Here is a tiny trained network, its code and every weight. The questions are about switching its units off for an input and a class, where a switched-off unit gives its printed mean instead of its output.

import numpy as np


def w(rows, s, z=0):
    codes = np.array(rows[::2]) - 128.0
    scale = np.full(codes.shape[1], s)
    scale[-1] = z or s
    return codes * scale


def norm(h):
    return h / np.sqrt((h * h).mean(-1, keepdims=True) + 1e-5)


def f(y):
    return np.maximum(y, 0)


def log_softmax(a):
    a = a - a.max(-1, keepdims=True)
    return a - np.log(np.exp(a).sum(-1, keepdims=True))


def net(x, mask):
    res = np.array(x, float).reshape(1, 3) / 4 @ E
    u = 0
    for l in range(3):
        y = f(norm(res) @ A[l][:, :-1].T + A[l][:, -1])
        res = res + np.where(mask[u : u + 7], y, B[l][:, -1]) @ B[l][:, :-1]
        u += 7
    return log_softmax(norm(res)[-1] @ U[:, :-1].T + U[:, -1])


A, B = {}, {}
E = w([
[92,187,160],'x0',
[106,85,255],'x1',
[211,138,138],'x2',
],0.007)
A[0] = w([
[82,122,185,140],'L0N1',
[188,212,159,76],'L0N2',
[179,38,91,10],'L0N3',
[77,71,18,129],'L0N4',
[78,131,72,50],'L0N5',
[79,130,43,152],'L0N6',
[255,145,152,3],'L0N7',
],0.0087,0.0052)
B[0] = w([
[152,199,70,205],'L0N1',
[114,104,133,172],'L0N2',
[106,29,96,161],'L0N3',
[73,194,53,253],'L0N4',
[203,86,164,160],'L0N5',
[151,108,222,250],'L0N6',
[255,177,164,172],'L0N7',
],0.0065,0.0042)
A[1] = w([
[131,97,152,47],'L1N1',
[63,85,148,130],'L1N2',
[146,65,100,4],'L1N3',
[145,5,76,135],'L1N4',
[182,115,144,17],'L1N5',
[149,177,132,34],'L1N6',
[103,132,142,204],'L1N7',
],0.017,0.0043)
B[1] = w([
[118,80,135,145],'L1N1',
[214,123,41,203],'L1N2',
[7,106,186,163],'L1N3',
[15,204,239,253],'L1N4',
[185,199,151,177],'L1N5',
[2,125,158,178],'L1N6',
[128,75,146,213],'L1N7',
],0.008,0.0048)
A[2] = w([
[134,61,159,53],'L2N1',
[148,61,170,134],'L2N2',
[35,11,80,100],'L2N3',
[92,109,67,7],'L2N4',
[192,104,177,48],'L2N5',
[216,108,128,93],'L2N6',
[147,61,189,135],'L2N7',
],0.013,0.0019)
B[2] = w([
[127,151,50,163],'L2N1',
[35,163,65,189],'L2N2',
[235,189,245,251],'L2N3',
[213,98,94,217],'L2N4',
[163,140,78,211],'L2N5',
[93,102,200,191],'L2N6',
[125,103,2,219],'L2N7',
],0.0087,0.0035)
U = w([
[211,156,178,162],'0',
[5,123,184,202],'1',
[104,99,5,183],'2',
[137,118,227,90],'3',
[122,2,153,1],'4',
],0.018,0.0078)

Each question gives the input, the list of numbers given to net, and the class t.
The units are the neurons (one row each of A and B). Each row of codes is followed by its name. A weight is (code - 128) times the scale printed after its matrix; where a second scale follows, it is the last column's (A, B and U).
mask holds one flag per neuron, layer by layer. A switched-off neuron (its flag False) gives its mean, the last column of its row in B, instead of its output. The means were averaged over made-up inputs and are rounded, as every weight is.
A unit's drop is (log p(t) with every unit on - log p(t) with that unit switched off) / (log p(t) with every unit on - log p(t) with every unit switched off).
The circuit of an input: a set's keep is (log p(t) with only the set's units on - log p(t) with every unit switched off) / (log p(t) with every unit on - log p(t) with every unit switched off). Starting from the 12 units with the biggest drops (on a tie, the unit counted first), units are removed one at a time, each time the one whose removal leaves the highest keep (on an exact tie, the one counted first), for as long as the keep stays at least 0.8.
circuit, biggest first: the units of the circuit, biggest drop first
most important unit: the unit with the biggest drop
k most important neurons: the k neurons with the biggest drops, biggest first
k most important neurons of layer l: the k neurons of layer l with the biggest drops, biggest first
drop when u is switched off: that unit's drop, to one decimal
input [-5,-2,-5], class 0: circuit, biggest first	L2N3
input [-1,0,-4], class 0: circuit, biggest first	L1N4, L2N3
input [-6,2,5], class 1: 2 most important neurons	L1N4, L0N3
input [5,-5,2], class 1: circuit, biggest first	L1N2, L1N6
input [-6,-4,-8], class 0: 2 most important neurons	L0N4, L2N3
input [7,6,-8], class 0: 3 most important neurons of layer 0	L0N6, L0N7, L0N4
input [7,8,1], class 2: 4 most important neurons	L1N4, L0N4, L2N7, L1N7
input [3,6,-6], class 0: circuit, biggest first	L1N4, L1N2
input [-3,5,-6], class 0: 3 most important neurons	L2N3, L0N6, L0N7
input [-2,8,-6], class 2: 3 most important neurons	L2N7, L0N4, L2N2
input [0,4,2], class 2: 2 most important neurons	L0N4, L1N4
input [1,-4,3], class 2: 2 most important neurons of layer 1	L1N4, L1N6
input [7,-3,3], class 1: 2 most important neurons	L1N6, L2N3
input [-4,7,4], class 2: most important unit	L2N7
input [3,-3,2], class 3: 3 most important neurons of layer 2	L2N3, L2N2, L2N7
input [-3,-2,-2], class 3: 3 most important neurons of layer 0	L0N1, L0N4, L0N7
input [-5,3,-6], class 0: 2 most important neurons	L1N2, L2N3
input [-5,-3,-4], class 1: 2 most important neurons	L1N4, L0N5
input [1,-3,-4], class 0: 2 most important neurons	L1N4, L0N4
input [-5,-4,-5], class 0: 2 most important neurons of layer 2	L2N3, L2N4
input [2,3,-6], class 0: most important neuron	L1N7
input [8,-6,7], class 1: 3 most important neurons of layer 1	L1N6, L1N2, L1N5
input [-6,6,0], class 1: 2 most important neurons	L1N4, L0N6
input [0,3,-8], class 0: drop when L2N3 is switched off	0.2
input [-7,-1,-4], class 1: drop when L1N4 is switched off	1.2
input [-4,8,3], class 2: drop when L2N4 is switched off	0.0
input [-8,-3,-2], class 1: drop when L1N4 is switched off	0.7
input [-7,-4,2], class 1: most important neuron	L1N4
